In the rows, 128 means zero.
Each row is followed by its class; each block has classes of its own.
[117 158 134 141 125 120 121 121 145 136 124 131 109 114 130 136 121 127
 125 125 123 147 134 121 132 126 143 130 100 122 139 133 128 144 129 120
 111 135 132 114 112 123 148 126 125 126]  D
[ 94 179 147 158 139 111 129 119 139 115 117 129 143 102 120 159 109 108
 120 137 130 125 124  99 123 107 131 135  91 145 161 144 130 128 119 125
 103 122 157 148 100 132 145 120 121 107]  D
[118 139 137 134 124 121 127 126 144 129 128 125 120 127 133 128 125 118
 128 121 128 138 137 127 119 130 121 132 128 121 143 115 142 120 124 144
 124 140 145 139 133 136 137 127 119 130]  T
[115 122 127 134 131 110 129 132 127 113 123 119 143 141 133 130 140 135
 131 128 135 122 137 121 118 123 109 131 127 119 144 110 144 111 129 144
 134 126 147 160 135 131 123 130 128 118]  H
[124 137 122 124 126 118 123 115 115 122 134 123 124 164 124 143 128 144
 130 138 123 124 124 131 118 150 134 129 114 130 118 139 121 141 114 114
 121 117 123 148 129 122 145 124 138 109]  T
[154 115 130 121 135 144 128 119 147 139 125 132 115 103 139 125 129 107
 134 128 137 137 130 127 131 114 130 140 133 108 155 135 134 134 146 112
 134 150 128 113 127 123 109 130 119 148]  S
[130 139 138 142 139 128 125 111 142 134 138 118 132 104 116 148 121 117
 139 136 132 133 122 117 118 122 139 139 117 127 135 153 115 144 130 105
 120 133 136 136 117 122 132 126 117 130]  S
[115 143 133 139 122 132 130 134 128 122 121 137 132 114 130 120 121 116
 129 126 124 134 128 117 130 125 126 123 131 139 136 126 139 117 117 146
 120 131 137 120 127 141 131 120 119 129]  D
[130 126 122 119 132 132 125 138 138 129 131 137 106 143 135 130 122 119
 122 123 134 129 129 127 143 144 118 138 142 117 136 140 116 134 137 120
 126 138 128 119 127 124 134 114 125 127]  T
[106 155 128 135 130 117 125 122 143 126 122 131 109 131 131 146 120 118
 125 130 132 135 129 114 130 129 132 137 101 128 151 137 127 140 125 115
 114 133 138 134 111 123 149 119 128 115]  T
[105 145 126 128 125 114 133 132 130 114 117 133 130 154 135 136 128 125
 119 132 129 120 120 123 125 130 118 125 114 127 143 119 139 120 116 139
 124 120 132 154 126 134 143 121 137 110]  H
[152 123 139 136 148 117 118 105 138 127 133 117 141  97 128 147 127 110
 135 137 140 121 149 108 125 111 125 152 127 120 143 142 115 134 146 106
 127 133 155 132 111 118 107 133 116 130]  S
[105 148 124 131 119 117 122 113 134 124 124 128 102 166 144 134 127 121
 134 131 122 142 134 121 114 154 131 133 104 122 153 121 152 138 115 131
 115 139 141 150 130 125 162 118 129 110]  D
[134 131 129 145 131 107 115 113 138 120 126 124 123 120 130 130 129 118
 147 125 123 139 161 100 128 138 136 142 132 125 135 131 131 142 143 123
 122 141 157 117 130 124 132 118 114 130]  D
[133 105 128 116 120 135 133 128 146 122 142 119 112 157 134 122 128 118
 138 114 126 135 130 140 109 169 109 128 165  94 131 123 143 121 120 141
 138 153 137 153 164 138 134 114 116 140]  S
[131 146 132 114 123 143 131 121 139 130 110 150 107 131 148 119 134 127
 109 120 126 131 122 145 135 123 126 122 110 124 152 114 147 118 118 137
 128 137 116 116 126 134 124 138 138 132]  D
[116 148 140 135 127 116 128 118 129 132 133 123 132 125 120 137 126 143
 120 129 118 130 124 141 116 137 134 120 109 142 115 127 126 128 111 133
 121 120 125 138 126 130 141 134 131 122]  D
[ 75 128 122 140 130 116 149 171 158 124 135 101 137 131 108 153 116 132
 130 126 139 126 105 135 122 121 115 126 117 116 132 133 110 129 136 121
 131 121 121 172 124 119 149 128 138 120]  D
[111 144 138 131 137 120 134 130 130 115 130 124 141 135 124 147 122 123
 120 133 137 111 127 126 122 128 114 132 128 128 136 134 120 116 115 130
 123 116 139 157 122 130 133 124 134 112]  T
[115 121 134 131 133  98 135 127 145 133 135  91 143 128 119 149 138 143
 127 126 133 126 140 145 100 119 116 132 105 114 123 106 127 123 131 123
 141 119 134 178 130 115 127 151 140 125]  H
[136 137 126 130 113 133 123 100 116 131 112 128 130 123 136 118 144 138
 143 139 106 144 128 126 112 118 156 116  85 135 134 111 170 141 117 124
 129 130 121 128 133 125 129 143 129 133]  D
[ 87 142 111 134 115 120 130 130 126 123 121 122 118 164 127 137 128 130
 137 140 118 139 108 119 112 136 140 125  95 131 138 128 144 143 117 121
 119 125 126 159 128 123 159 121 135 108]  T
[155 129 152 143 145 144 130 109 139 104 124 123 173  75 111 144 122 106
 148 141 124 112 119 102 127 106 132 133 142 128 136 165 118 126 136 112
 134 127 151 120 126 136  91 123 107 159]  S
[131 135 118 115 129 148 127 122 110 129 124 150 120 148 134 134 120 123
 117 142 133 119 105 125 139 127 134 128 120 131 135 146 126 135 120 111
 120 120 113 121 117 127 131 121 138 111]  T
[135 142 135 126 130 128 124 105 122 122 130 127 132 144 124 141 132 144
 125 133 118 124 127 136 116 138 135 126 112 134 115 133 127 131 112 119
 125 119 128 138 129 127 128 130 137 122]  T
[181 122 144 107 137 149 117  77 114 128 124 144 127 119 148 121 146 135
 122 130 127 115 147 146 129 129 125 133 135 121 129 128 134 120 119 123
 138 131 128 107 134 131  86 138 128 141]  S
[128 132 123 141 120 116 115 118 120 117 116 135 122 132 138 113 133 114
 144 125 120 143 146  99 132 134 137 135 131 130 143 116 156 131 132 139
 121 142 153 117 130 133 136 119 111 125]  D
[113 149 129 121 141 133 141 118 143 116 110 137 126 140 141 153 129 113
 117 144 144 116 111 126 125 105 119 137  89 115 177 129 141 125 125 108
 125 124 129 160 110 122 124 130 143 111]  H
[118 153 123 125 132 124 128 121 128 113 110 141 130 138 136 144 132 132
 122 137 118 120 124 122 140 127 131 129 101 128 144 134 133 137 126 115
 121 121 129 129 117 124 131 122 141 112]  T
[107 155 122 131 130 123 124 128 120 106 110 146 117 151 138 143 122 118
 123 138 130 123 124 102 149 131 131 137 110 135 150 144 128 138 126 114
 108 123 136 125 107 125 143 107 137 100]  T
[144 124 128 121 122 128 123 114 118 128 125 135 113 154 149 112 138 125
 128 123 125 135 142 137 118 143 124 129 133 119 127 108 154 121 117 144
 131 138 140 132 141 134 126 129 121 128]  H
[126 141 127 126 131 120 128 114 129 126 116 131 123 134 139 133 139 130
 123 131 132 130 136 129 124 117 128 131 100 124 149 113 144 130 128 123
 126 127 131 140 119 122 127 136 140 120]  D
[157 140 135 119 127 137 118  88 116 129 128 140 113 137 141 127 128 112
 132 137 127 134 136 117 121 134 137 138 120 131 146 135 141 136 121 118
 116 134 141 122 120 125 126 124 120 120]  T
[123 144 133 137 133 116 126 111 117 113 115 125 145 130 132 138 137 127
 129 139 127 122 135 118 121 115 132 129 101 136 143 116 147 126 123 130
 124 115 143 145 120 126 128 136 133 113]  T
[125 125 124 123 117 129 125 132 113 121 136 134 123 159 126 117 126 134
 133 120 115 125 127 131 128 164 124 119 155 130 106 129 132 124 111 145
 126 128 128 123 149 140 141 111 123 124]  T
[109 125 126 127 134 103 128 148 139 138 138 119 116 145 128 134 118 127
 115 121 146 126 142 128 131 130 109 139 130 122 136 117 114 122 140 131
 125 131 134 144 121 119 142 129 134 115]  T
[134 153 133 132 127 137 126 109 137 134 121 134 118 109 130 132 128 130
 125 133 119 140 119 128 124 116 149 126  92 136 137 132 136 142 120 114
 120 131 114 116 118 125 133 133 129 133]  D

A new block, with new classes.
[135 127 116 125 129 140 130 150 124 133 133 118 135 149 156 119 113 124
 135 116 133 138 118  76 152 126 118 130 156 120 136 130 121 120 132 134
 113 124 130 116 125 131 103 139 105 123]  E
[133 132 128 134 122 136 142 127 131 125 111 139 136 114 142 152 148 135
 115 122 109 158 156 117 115 127 127 122 103  91 150 123 147 130 151 117
 116 123 119 128 130 141 123 115 180 107]  U
[142 128 126 127 118 135 131 116  73 118 129 129 123 133 125  99 110 132
 132 137 136 134 116 120 145 122 122 129 134 116 125 123 127 142 135 126
 131  67 120 117 133 124 112 129 120 134]  N
[134 137 123 114 121 132 126 159 132 112 110 113 129 126 162  96 131 111
 109 136 133 110  98 128 144 122 131 129 126 127 124 131 115 154 160 137
 113  68 151 123 124 135 107 132 171 130]  C
[141 124 120 137 120 125 130  94 158 136 148 127 130 110  95 102 130 131
 136 140 141 126 137 150 128 133 133 123 124 131 125 125 125 117 124 119
 122  93 133 147 129 123 136 130 125 139]  X
[139 121 120 144 137 111 118 121 135 116 123  91 114 137 107 120 131 109
 113 131 121 132 106 110 119 128 138 130 113 173 151 138 130 144 126 184
 125  67 153 129 130 148 137 142 165 159]  C
[130 130 100 135 132 107 119 131 127 149 169 132 138 128 100 149 130 125
 178 120 135 122 150 139 108 132 141  93  97 137 136  95 128 138 150 145
 122 137 132 158 138 122 137 120  97 134]  X
[110 123 125  98 126 128 130 138 138 139 112 125 123 132 158 124 117 106
 119 134 139 113 108 155 134 125 129 129 137 128 124 154 147 138 142 142
 122 133 145 132 125 130 123 135 124 127]  N
[144 131 138 127 118 124 115 108 111 139 167 165 141 127 119 108 137 130
 163 125 140 118 156 136 115 134 124 144 143 102 120 108 126 132 135 105
 131 127 123 149 127 106 120 120 117 113]  C
[104 123 126  86 117 148 132  94 134 114 101 141 133 120 125 103 138 146
 101 136 133 146 147 111 128 129 122 121 116 135 115 138 129 129 120 117
 139 117 100  86 137 130 142 117 130 115]  U
[128 123 115 140 128 133 127 130 129 146 134 112 146 139 136 139 120 114
 128 115 137 148 108  97 135 125 121 111 145 120 125 130 118 121 127 140
 131 117 134 109 135 129 128 140 118 145]  E
[121 146 131 127 148 138 133 140 141 106  97  99 135 134 205 110 134 112
 105 130 138 103 117 117 142 145 135 146 113 127 135 142 140 147 150 140
 127  99 132 136 127 139  98 134 157 104]  N
[131 136 132 132 121 116 129 107 127 129 169 169 124 122 123 139 139 127
 136 140 134 111 133 165 125 130 115 112 124 121 127 120 131 108 133 118
 118 131 118 140 130 127 124 123 122 110]  C
[ 95 127 134 119 123 142 129 101 124 125 153 143 138 131 112  89 131 122
 148 132 141 108 119 146 135 118 125 134 139 114 133 112 126 160 145 118
 125  79 141 156 126 127 131 135 109 142]  C
[164 125 131 104 120 125 126 126 124 156 122 116 131 119 136 101 132  67
 173 131 132 107 129 128 121 121 130 129 125 110 138 114 131 132 162 129
 138  89 129 146 117 131 116 128 106 127]  C
[135 136 111  96 113 135 130  95 138 122 126 116 120 139 141  77 127 139
 118 142 139 119 121 132 140 139 125 145 127 118 121 137 117 138 137 123
 117  62 137 149 132 106 119 144 145 147]  C
[139 131 121 112 135 105 117  88 129 118 112 123 117 114 174 100 139 113
 156 144 144  75 153 173 132 142 160 142  90 135 126 125 141 150 188 126
 136  58 155 172 115 127 105 131 133 118]  N
[136 123 133 141 137 122 114 148 127 153 150 107 129 143 106 153 106 130
 116 117 107 140 111 101 130 120 113 112 145 138 126 143 106 114 109 166
 128 161 144 124 129 131 146 130 122 145]  E
[111 128 121 111 134 130 135 139 118 112  93 137 139 119 150 141 131 121
 133 139 133 106 136 161 130 125 131 135 121 116 123 131 152 141 126 110
 129 127 123 121 121 131 126 110 128 113]  N
[121 127 131 130 126 118 125 149 112 132 140 109 127 133 103 138 115 118
 151 130 141 128 111 139 131 113 134 115 151 120 136 129 117 110 123 128
 139 151 131 132 130 125 140 134  79 136]  E
[130 122 126 148 123 113 119 108 131 126 158 161 125 123 121 137 135 132
 147 125 125 118 158 123 122 129 130 112 117 127 131 117 130 130 146 119
 127 113 124 146 140 138 130 124 101 116]  X
[151 120 138 140 123 108 123 105 119 132 162 138 118 116  62 144 137 140
 134 142  97 153 136 141  93 125 125 104 119 138 132 104 116 123 132 135
 103 125 146 128 120 136 155 126 168 136]  X
[110 139 125 118 148 112 130 117 127 111  91 148 125 118 131 160 147 120
 128 116 138 101 140 213 116 136 160 135 106 123 121 123 153 154 123 125
 130 136 128 138 124 164 141 113 164 130]  N
[132 127 110  94 134 145 133 140 120 138 114 111 138 114 106 123 139 155
 135 112 123 163 140 106 136 135 130 117 132 114 120 130 127 109 152 141
 129 106 140 133 139 124 139 137 132 154]  E
[116 116 135 147 139 112 130 131 144 127 133 158 143 117 151 131 133 104
 146 115 158  96 115 119 156 127 144 115 143 129 115 115 132 129 147 124
 159  94 124 124 137 151 101 116  74 114]  N
[128 124 111  97 137 129 130 133 126 184  92  88 128 126 146 125 142 125
 147 123 122 124 129 154 132 125 141 129 102 128 125 129 149 138 164 149
 138  79 142 154 132 141 124 128 158 135]  N
[109 137 126 143 128 140 137 106 140 117 152 152 120 111 147 119 138 136
  93 144 123 127 129 141 133 130 132 131 121 115 114 129 123 132 134 116
 122 143 133 125 119 133 124 147 164 120]  U
[147  88 124 120 124 121 135 138 141 116 101 107 129 126 121 122 133 111
 135 119 132 126 124 114 141 116 124 119 114 138 125 119 132 140 167 130
 147  72 127 113 121 131 123 134 120 132]  C
[142 146 141 112 124 128 115 109 129 102 108 126 136 126 161 110 140 105
 157 131 145  98 124 130 124 128 138 134 113 126 136 107 145 159 156 107
 130  87 125 131 128 135 108 120 120 108]  C
[120 138 126 127 136 110 127 124 131 129 128 113 124 136 172  87 122 110
 138 144 135  85 133 162 128 123 148 148 116 150 133 133 136 161 146 134
 121 110 138 148  84 120 109 129 142 108]  N
[132 142 103 116 139 135 135 125 132 139 112 111 122 123 157 117 137 140
 141 102 148 143 159  92 147 134 159 114 121 119 126 132 148 100 171 133
 148  95 145 143 118 150 113 131 109 144]  N
[138 129 114 112 128 130 126 121 125 121 116  94 126 123 108 106 151 127
 153 134 123 128 125 141 114 125 134 125  98 149 139 131 140 125 145 145
 131  77 147 140 115 134 141 139 146 148]  C
[129 125 136 159 128 120 132 104 118 115 126 174 132 113 116 125 142 127
 128 139 125  95 144 138 125 120 128 126 117 107 124 118 123 134 133 105
 127 121 113 125 130 139 120 124 121  94]  N
[116 147 121 138 124 106 103  87 133 140 180 169 133 126 193 102 135 120
 163 131 143  73 182 139 138 127 135 137 111 110 122 117 151 120 183 102
 121 136 129 173 110 110 112 125  80  96]  N
[164 155 122 156 126 128 121 123 116 132  97 111 128 150 120  99 135 104
 130 134 132 141 114 115 121 127 128 133 112 132 142 126 148 162 130 136
 122  45 138 128 139 130 111 124 174 142]  C
[135 126 127 120 135 122 117 129 131 120 104 115 135 131 131 118 127 106
 158 136 139 105 132 113 120 115 140 129 124 148 132 126 131 145 120 118
 137 126  88 119 135 131 118 114  85  98]  C
[135 131 122 109 126 130 119 107 123 125 126  49 122 117 102 134 135 160
 126 139 111 146 132 123 117 128 113 105 110 159 136 132 123 123 147 137
 121 140 131 130 133 155 136 137 132 147]  X
[126 138 125 146 135 128 128 101 118 127 128 128 129 131 152  99 140 128
 131 122 137 131 156 108 140 136 140 124 108 136 130 125 150 131 160 125
 131  86 121 148 121 137 130 122 122 120]  C
[138 137 131 110 126 136 131 129 122 131 135 138 137 124 144  96 145 128
 172 136 118 124 148 132 128 122 128 133 114  71 137 118 130 134 181 122
  89  52 156 154 117 138 112 137 136 124]  C
[137 121 133 146 122 122 130 145 130 123 123 145 144 117 125 170 136 110
 138 109 133 116 127 130 123 117 123 116 133 131 127 112 125 122 128 119
 121 118 118 131 130 137 119 116 114 111]  C
[123 129 127 133 125 139 128 120 134  92 106 125 126 123  85 150 139 153
  68 137 109 169 120 134 112 143 122 117 118 146 117 145 119 123  87 133
 125 158 117  82 138 121 129 129 176 154]  U
[129 126  68 162 134 148 138 157 131 131 100 116 129 131 117 154 126 119
 116 109 140 160 106 105 144 127 125  97 138 124 133 132 125 126 152 135
 119 112 130 108 135 140 124 125 132 149]  E
[159 118 127  93 117 121 120 101 124 128 108  90 142 130 112  87 141 121
 164 136 153 119 133 117 122 128 136 129  99 139 134 122 134 144 165 137
 126  30 127 158 125 142 127 108 119 133]  C
[113 121 126 147 129 103 124 134 129 147 183 150 144 114  91 169 121 145
 151 115 119 136 137 135 100 125 130 103 145 144 120 116  99  86 123 116
 140 200 132 121 131 128 139 126  54 130]  E
[142 143 139 109 128 147 122 135 130 129 136 126 122 132 149 113 134 138
  99 130 111 139 133 120 133 129 114 135 125 115 132 124 131 137 136 112
 108 132 128 132 140 119 129 137 188 122]  U

A new block, with new classes.
[122 134 123 132 126 127 121 120 159 132 132 130 111 123 147 137 138 123
 129 122 129 132 137 128 116 131 133 137 118 132 122 125 131 123 127 141
 125 124 128 131 137 103 128 121 131 117]  F
[125 131 135 130 110 134 125 133 131 132 152 141 114 131 133 134 114 128
 124 129 124 136 128 112 125 159 147 123 115 144 136 120 120 121 123 130
 122 115 120 142 129 114 121 127 111 138]  R
[105 133  84 144 148 106 105 104 118 142 123 100 111  96 131 143 171 105
 113 123 143 125 147 108 111  99 108 193 131 129  93 141 160 120 107 162
 121 148 143  88 138  84 160 138 181 111]  F
[121 133 136 128  95 126 111 118 179 133 147 117 102 124 136 153 119 112
 158 115 129 124 153  99 120 108 120  99 108 129 108 102 117 129 136 160
 140 122 120 112 125 116 140 125 114 119]  F
[123 138 128 130 118 140 129 133 124 136 141 124 121 134 133 131 118 127
 124 128 111 120 129 116 124 139 140 139 128 134 120 126 143 128 135 135
 126 130 119 136 141 102 130 121 116 126]  R
[125 140 129 130 120 141 122 128 134 139 143 126 118 127 139 138 115 130
 130 123 124 130 135 118 127 142 136 129 122 135 124 126 129 124 128 137
 125 123 121 134 134 110 126 122 114 136]  R
[121 134 125 131 122 128 128 127 132 133 139 120 116 127 133 131 122 121
 121 129 120 124 131 113 122 133 134 148 125 132 118 125 140 128 127 138
 124 130 123 128 137 100 136 126 128 119]  F
[136 140 132 120 124 143 126 129 184 124 127 133 117 128 167 127 131 131
 154 116 125 129 130 148 118 137 144 105 116 142 138 132 109 130 132 140
 127 121 137 138 138 108 103 116 120 117]  F
[123 122 146 143 112 115 138 134 111 121 150 127  99 135  90 146 103 123
  90 126 125 148 121  89 126 144 137 137 114 121 116 113 140 125 123 128
 119 106 107 142 132 103 138 131 132 113]  R
[129 139 126 123 127 133 123 124 167 126 133 121 111 116 162 132 136 123
 143 117 129 130 132 129 114 127 136 133 119 140 124 133 118 130 124 151
 124 126 137 122 140  92 118 123 136 111]  F
[127 137 126 133 118 129 129 130 136 128 145 114 111 124 134 129 121 121
 133 119 121 129 130 105 119 136 145 135 117 141 126 130 124 129 122 145
 123 122 126 127 136  90 119 130 132 120]  R
[121 137 119 128 121 130 111 118 172 133 134 126 109 115 156 140 140 120
 146 116 133 129 145 124 113 123 129 125 116 140 122 125 120 125 124 154
 127 124 136 121 132 105 126 124 130 121]  F
